In the rows, 128 means zero.
Each row has a class, written as a number after it.
[113 103 112 147  70 115 158 130 113 155 139 138 156 213 135 130 116 187
 187 112 115 119  95  84 117 135 183 146 156  93 119 134 163 167 112 116
  84 116]  12
[165 110 138  94 111  96 165 150 121 179 134 139 125 162 105 128 114 175
 111 122  91 154  74 156 170 144 156 124 161 125 148 120  84 130 131  80
 147 130]  1
[156 153 125  83 121 114 145 185 138 194 166 108 132 147 112 130 104 177
 122  99  92 124  68 166 140 150 128 131 154 148 153 130  68 121 125 104
 116 128]  3
[163 103 131  91 109  86 168 150 119 196 139 136 127 188  97 138  95 169
 133 119  98 144  79 147 149 132 148 115 169 134 150 112  91 130 134  88
 143 128]  12
[156 105 137  94 106  82 166 153 121 196 147 135 128 183  93 138  97 172
 133 113 103 138  83 140 153 131 142 124 165 126 147 119  96 125 135  87
 144 128]  12
[122 121 110 146  75 123 170 147 122 138 160 111 155 218 126 123 133 189
 180 122 131 123  90  92  93 127 191 130 153 118 122 140 160 142 118 136
 102 127]  2
[172 102 134  85 111  93 167 144 115 195 147 138 138 190 113 123 116 172
 122 124  97 153  83 159 160 144 153 116 158 115 146 100  90 137 134 103
 165 117]  6
[116 109 104 150  86 109 153 140 117 150 144 118 186 236 134 118 118 175
 175 123 128 107  98 108 114 141 195 135 155 142 125 135 170 156 117 142
  96 111]  11
[116 115 110 140  90 127 165 131 123 147 147 129 180 222 128 109 131 177
 173 124 127 113  92  96 119 128 206 129 168 128 124 136 159 146 109 133
  96 109]  1
[128 106  98 149  84 120 153 131 109 133 123 129 164 210 159 124 139 187
 176 114 114 113  98  92 121 148 190 125 151 101 137 142 142 173 102 132
  90 132]  7
[149 132 132  87 113 107 138 197 123 199 154 114 131 147 111 117  99 166
 118 109  81 122  71 173 148 136 141 122 150 147 168 138  84 125 135 110
 142 116]  8
[155 145 134  89 117 102 137 185 121 194 165 115 132 141 115 115 110 173
 120 112  83 117  88 168 150 140 139 130 157 141 167 136  87 117 126 111
 137 119]  8
[161 104 135  85 118  87 165 131 122 192 157 136 131 192  88 123 116 173
 118 123  94 146  83 151 162 146 152 122 167 117 154 123 100 125 137 102
 152 132]  4
[150 147 132 101 120  91 120 177 122 188 165 113 131 152 134 132 112 166
 125 109  90 100  81 177 152 153 129 132 142 158 154 124  95 122 128 102
 118 120]  11
[156 130 131  68 117  94 140 176 124 193 148 116 140 158 135 129 101 171
 120 111  84 111  74 159 158 133 140 116 157 139 166 143  84 125 128 110
 124 125]  7
[113 129 112 137  75 121 174 150 122 150 145 115 175 234 125 106 126 177
 173 119 117 114 100 102 100 128 199 119 157 125 125 127 156 164 111 128
 100 102]  5
[126 105 103 150  72 125 152 130 112 131 138 134 142 200 147 131 139 188
 182 112 116 132  77  96 109 149 190 142 152  97 132 142 155 164 114 116
  98 135]  2
[169  98 133  95 113  96 168 158 111 189 140 138 137 171  96 120 115 172
 120 121  90 150  82 161 155 139 161 120 162 126 159 117  93 130 133 102
 169 129]  8
[148 170 136  84 113 106 138 181 130 195 158 117 118 141 132 122 116 169
 120 108  79 111  79 168 149 146 139 131 150 141 154 110  91 129 120  88
 110 121]  5
[152 145 128  77 125 103 135 181 118 205 159 123 135 133 118 113 102 170
 118 115  75 117  80 174 150 141 142 134 165 139 169 139  85 117 125 108
 133 114]  8
[109 116 121 145  72 126 175 141 122 140 150 101 164 252 113 103 136 177
 171 118 121 119 100 103 113 142 197 135 164 127 117 143 157 143 112 146
 101 110]  9
[161 101 133  89 111  83 165 143 123 192 145 132 128 193  93 124 112 179
 118 123  92 146  79 156 159 155 150 119 166 118 152 126  97 132 144 102
 155 126]  4
[119 123 109 139  84 109 170 146 116 161 147 122 171 234 115 127 102 180
 187 125 130 113 112  88 107 118 191 129 171 134 118 142 160 145 124 142
  90 110]  12
[149 163 125  78 127 104 144 187 128 185 169 103 120 155 127 121  99 169
 116  95  87 112  72 174 132 146 118 132 149 140 159 129 101 124 117 106
 128 116]  0
[156  99 142 102 110  85 160 146 121 177 146 124 134 183 105 128 110 169
 123 126  96 142  78 166 156 149 150 122 148 135 153 103  97 133 128  91
 151 132]  11
[124 108  98 145  79 122 156 132 114 138 124 130 164 204 158 119 128 190
 171 111 115 117  91  84 124 144 191 132 150  95 135 139 152 179 100 128
  81 134]  7
[116 125  98 156  82 133 167 134 103 133 143 128 145 205 141 109 137 187
 172 101 104 126  92 100 104 152 173 144 146  92 134 130 157 177  87 119
  91 127]  0
[131 112 104 155  82 123 156 129 106 136 126 139 156 202 151 115 141 185
 172 111 113 117 101  93 123 156 194 137 158 100 126 136 153 173 111 121
  91 117]  1
[123 100 101 149  80 123 153 128 110 133 125 132 165 214 154 121 132 185
 175 114 117 118  90  86 127 138 196 130 152  95 135 145 155 181 103 128
  89 131]  7
[162  99 141 103 108  76 156 153 116 179 148 123 139 189 109 131 109 172
 125 120 101 137  80 165 158 147 152 118 155 140 150 111 100 134 135  96
 156 130]  11
[112 118 108 156  71 129 153 127 108 129 139 126 155 224 139 120 141 180
 172 103 104 123  98  99 120 153 184 141 156 105 122 150 143 167 100 132
  86 115]  9
[154 162 135  80 119 104 140 177 122 191 163 109 117 161 122 120 116 167
 118 101  78 109  91 168 156 154 127 136 166 152 159 140  73 115 119 111
 119 118]  9
[154 154 130  80 127 102 130 168 126 195 159 127 124 137 130 116 113 168
 117 105  89  99  86 164 164 149 136 133 168 147 164 139  93 116 121  93
 119 110]  1
[122 104  97 140  78 120 155 132 108 144 127 128 169 211 151 116 129 188
 170 115 114 116  92  88 121 142 194 129 157  98 136 152 151 173 107 130
  88 126]  7
[127 115  99 158  77 126 158 133 110 133 137 130 136 198 141 121 138 187
 179 112 121 125  91  93 101 148 183 139 153  95 127 140 156 165 112 120
  99 130]  2
[120 123 104 152  78 122 162 137 114 151 138 130 139 205 132 123 121 187
 186 107 115 116  98  83 107 147 174 142 148  97 123 123 146 165 104 115
  85 126]  12
[115 125 114 139  95 118 175 146 124 133 150 114 169 225 129 111 125 183
 182 117 132 108 115  94 112 143 202 130 158 118 126 113 137 138 110 147
 103 109]  10
[166 102 134  82 106  97 165 141 115 200 149 142 142 188 114 120 115 165
 117 120  92 138  89 164 167 138 152 114 160 126 154 101  99 131 132  96
 159 106]  6
[153 119 140  94 102  96 169 156 123 184 142 131 136 182 101 125 113 170
 119 107  89 136  81 155 152 133 159 110 159 134 153 106  96 135 128  85
 145 121]  5
[165 101 134  94 113 100 165 154 116 190 141 137 130 164  96 116 114 180
 115 123 101 153  77 165 150 151 152 119 162 123 157 116  97 133 134 104
 166 137]  8
[165 101 138  90 108  89 168 145 115 192 148 136 139 195 103 122 114 164
 118 124  97 151  92 161 165 141 157 119 155 125 150 106 102 128 145  99
 155 111]  6
[119 105  98 152  76 130 161 143 110 146 130 134 162 197 132 108 125 192
 172 115 111 134  81  96 112 149 202 143 151  93 131 133 156 174 109 129
 103 124]  8
[113 120 115 146  84 117 174 137 117 139 147 114 176 249 122 112 144 174
 177 116 117 112 109  99 111 142 191 135 167 132 121 143 144 144 106 152
  99 111]  9
[163 162 129  85 133 106 135 174 124 191 152 123 116 135 125 115 112 167
 114 110  82 112  92 169 158 157 130 134 159 147 156 136  78 116 121  97
 118 119]  1
[112 105 104 144  85 121 159 132 118 135 129 128 160 209 142 113 124 187
 172 107 111 125  99  96 118 162 189 139 150  83 126 120 135 161 104 131
  92 113]  10
[162 111 137  88 111  93 164 147 124 197 145 138 123 177  97 140  98 170
 128 123 104 144  79 147 158 131 145 129 164 124 140 111  99 120 132  87
 146 133]  12
[151 137 137  76 120 104 142 175 130 186 157 115 133 145 136 132 110 174
 118 114  81 119  64 155 155 127 136 123 139 123 158 127  72 124 117 104
 123 134]  7
[151 163 125  75 132 106 149 182 120 188 159 117 122 145 120 120  95 165
 111 104  70 128  87 168 148 140 120 143 154 144 174 136  79 122 109 100
 124 121]  0
[118 120 114 124  84 127 182 143 133 149 157 112 184 225 115 112 109 192
 185 115 131 114 104  95 110 132 197 137 175 126 126 138 155 148 107 144
  96 112]  3
[155 134 135  72 111 101 138 180 119 210 166 122 138 169 130 124 101 164
 123 109  84 116  86 171 160 136 138 122 147 138 153 127  94 124 143 114
 136  95]  6
[113 102 100 152  77 124 158 117 116 152 138 136 154 221 126 115 132 189
 172 115 110 130  81  89 117 154 190 136 152  84 124 134 158 176 115 134
  90 127]  4
[156 149 128  89 120 101 138 191 116 198 158 115 129 141 114 112 109 170
 119 115  80 117  93 172 144 146 132 129 157 141 161 142  83 119 129 114
 134 116]  8
[149 161 136  87 126 104 148 185 115 182 167 110 124 156 124 122 110 158
 119 101  77 116  91 164 143 132 120 135 147 141 167 129  90 121 116 111
 124 123]  0
[153 160 129  84 139 100 143 182 128 180 157 116 116 137 126 120 110 166
 121 103  85 109 103 164 155 160 128 132 151 137 170 109  47 110 112  99
 125 114]  10
[162  93 138  88 107  87 168 141 113 192 148 140 149 193 113 127 114 177
 128 115  96 146  93 152 159 143 153 108 161 121 159 102  90 135 133 109
 160 115]  6
[109 116 107 150  68 125 160 133 109 148 134 135 166 215 143 114 134 184
 177 108 103 117  89  99 109 139 200 128 154 100 123 125 162 183 106 117
  83 110]  5
[160 137 124  73 125  98 137 174 128 188 153 117 133 150 143 132 116 168
 122 110  88 113  70 154 156 140 133 122 145 133 167 133  76 127 118 103
 121 135]  7
[160 151 126  82 111 105 132 183 125 193 167 119 109 137 128 133 112 175
 119 104  94 113  70 166 140 145 124 133 152 145 160 147  95 115 138  94
 132 124]  2
[150 152 124  86 129  98 131 162 131 194 166 118 118 157 119 128 119 168
 121 114  83 112  85 160 154 160 126 132 152 131 159 133  83 117 131 111
 120 124]  4
[121 124 113 147  89 108 172 145 119 157 146 119 168 237 116 119 116 176
 191 121 133 104 124  84 103 130 180 132 166 128 117 135 156 143 115 146
  96 114]  12
[112 105 115 150  71 123 162 132 116 151 140 134 142 208 132 125 114 187
 192 108 117 117  87  83 116 135 187 142 152  92 123 120 160 171 106 111
  86 122]  12
[120 104 100 160  76 129 152 139 105 143 131 132 161 200 136 107 133 186
 175 114 111 122 101 103 116 152 195 137 157  97 133 141 161 170 109 134
 105 117]  8
[161  95 144  99 112  79 158 148 114 177 153 127 138 182 115 139 113 182
 130 124 106 144  79 161 149 153 150 114 151 137 159 105  93 141 135 101
 154 138]  11
[157 111 148  90 106  96 172 149 121 175 145 124 126 194  97 117 124 168
 117 108  83 150  75 156 159 150 147 130 163 130 155 118  76 131 117  97
 151 132]  9
[125 109 104 155  73 125 157 132 110 134 140 130 141 200 141 123 138 193
 180 114 119 131  80  94 103 147 192 142 156  95 129 140 157 165 114 117
  99 130]  2
[157 102 139  85 111  86 167 160 121 173 150 129 132 177 102 126 102 184
 124 108  98 142  88 157 159 151 154 114 159 124 160 112  70 130 129  90
 158 117]  10
[154 113 143 101  97  94 168 167 123 183 142 128 137 186 101 126 116 172
 118 105  89 143  78 153 148 136 159 112 150 139 155 106  95 144 133  84
 143 124]  5
[115 134 111 142  83 127 173 150 126 143 140 117 173 232 132 113 125 169
 176 124 119 116  96 103 103 123 205 119 151 129 118 115 160 167 112 132
  93 106]  5
[122 113 105 145  81 121 170 145 119 141 150 118 164 227 123 124 134 181
 181 124 132 120  89  97  94 129 198 126 161 130 128 148 155 137 126 137
 112 119]  2
[148 157 141  82 109 102 146 193 127 195 156 115 125 152 124 128 109 167
 119 105  71 121  70 168 141 136 141 121 139 139 151 115  81 135 134  94
 118 115]  5
[119 110 110 146  76 121 155 130 111 143 134 139 154 196 141 105 128 190
 168 105 108 114  95  98 126 151 191 141 161 102 131 144 164 175 107 111
  84 109]  1
[159 100 136  79 117  84 165 156 118 182 141 137 139 176 107 126 100 175
 119 111  93 139  89 160 166 150 156 120 168 126 161 115  75 126 133  92
 154 112]  10
[161  97 133  94 110  98 159 153 115 194 141 137 138 165  94 114 112 175
 115 113  90 147  83 156 161 142 153 126 166 120 162 121  96 126 125 102
 162 133]  8
[116 137 113 147  84 116 169 151 120 151 143 120 177 228 134 110 137 173
 174 113 118  99 110 101 104 131 200 125 159 136 127 119 164 161 114 134
  88 105]  5
[158 102 150  97 106  85 170 153 119 189 143 134 118 185  86 138  98 169
 134 120  95 148  88 148 160 129 146 123 160 128 144 116  91 122 138  87
 147 132]  12
[137 145 149  78 109 104 145 177 131 185 166 109 122 163 117 124 111 168
 121  97  76 115  69 163 160 140 132 136 155 142 157 133  72 116 116 106
 127 118]  9
[165  99 137  97 109  91 166 163 109 188 141 132 136 178  88 114 110 169
 120 123  92 148  90 163 157 138 158 119 165 130 158 130  99 127 140 106
 167 127]  8
[140 150 138  76 105 102 141 192 130 206 154 119 135 152 125 126 100 164
 116 106  73 115  65 169 150 129 141 121 151 151 161 124  88 138 131  89
 116 108]  5
[153 148 138  75 121 104 135 175 122 199 156 128 124 139 121 118 103 168
 111 109  80 117  72 170 162 140 137 129 159 144 154 141  87 120 134  97
 121 114]  1
[154 137 143  85 115 102 133 172 120 191 162 126 130 145 126 126 117 167
 113 109  77 123  72 166 160 136 137 127 150 135 153 139  85 122 133  96
 120 115]  1
[116 123 105 139  87 138 177 143 137 145 154 105 178 224 112 114 118 182
 175 111 134 116 100  96 105 135 196 135 162 125 124 128 152 139 109 142
  93 115]  3
[157 103 139  82 120 100 167 154 123 179 143 133 127 170 103 126 101 170
 114 117  89 148  88 162 166 144 155 123 156 120 157 104  71 121 125  89
 151 116]  10
[156  99 140 103 107  81 157 152 117 182 149 126 140 181 106 133 108 172
 122 116  95 139  80 158 158 143 146 122 147 132 149 108  94 129 128  95
 149 133]  11
[116 135 113 147  79 123 171 152 124 146 142 112 171 232 130 109 126 174
 172 116 121 111 106 100 103 127 200 120 154 130 122 117 163 166 112 135
  90 109]  5
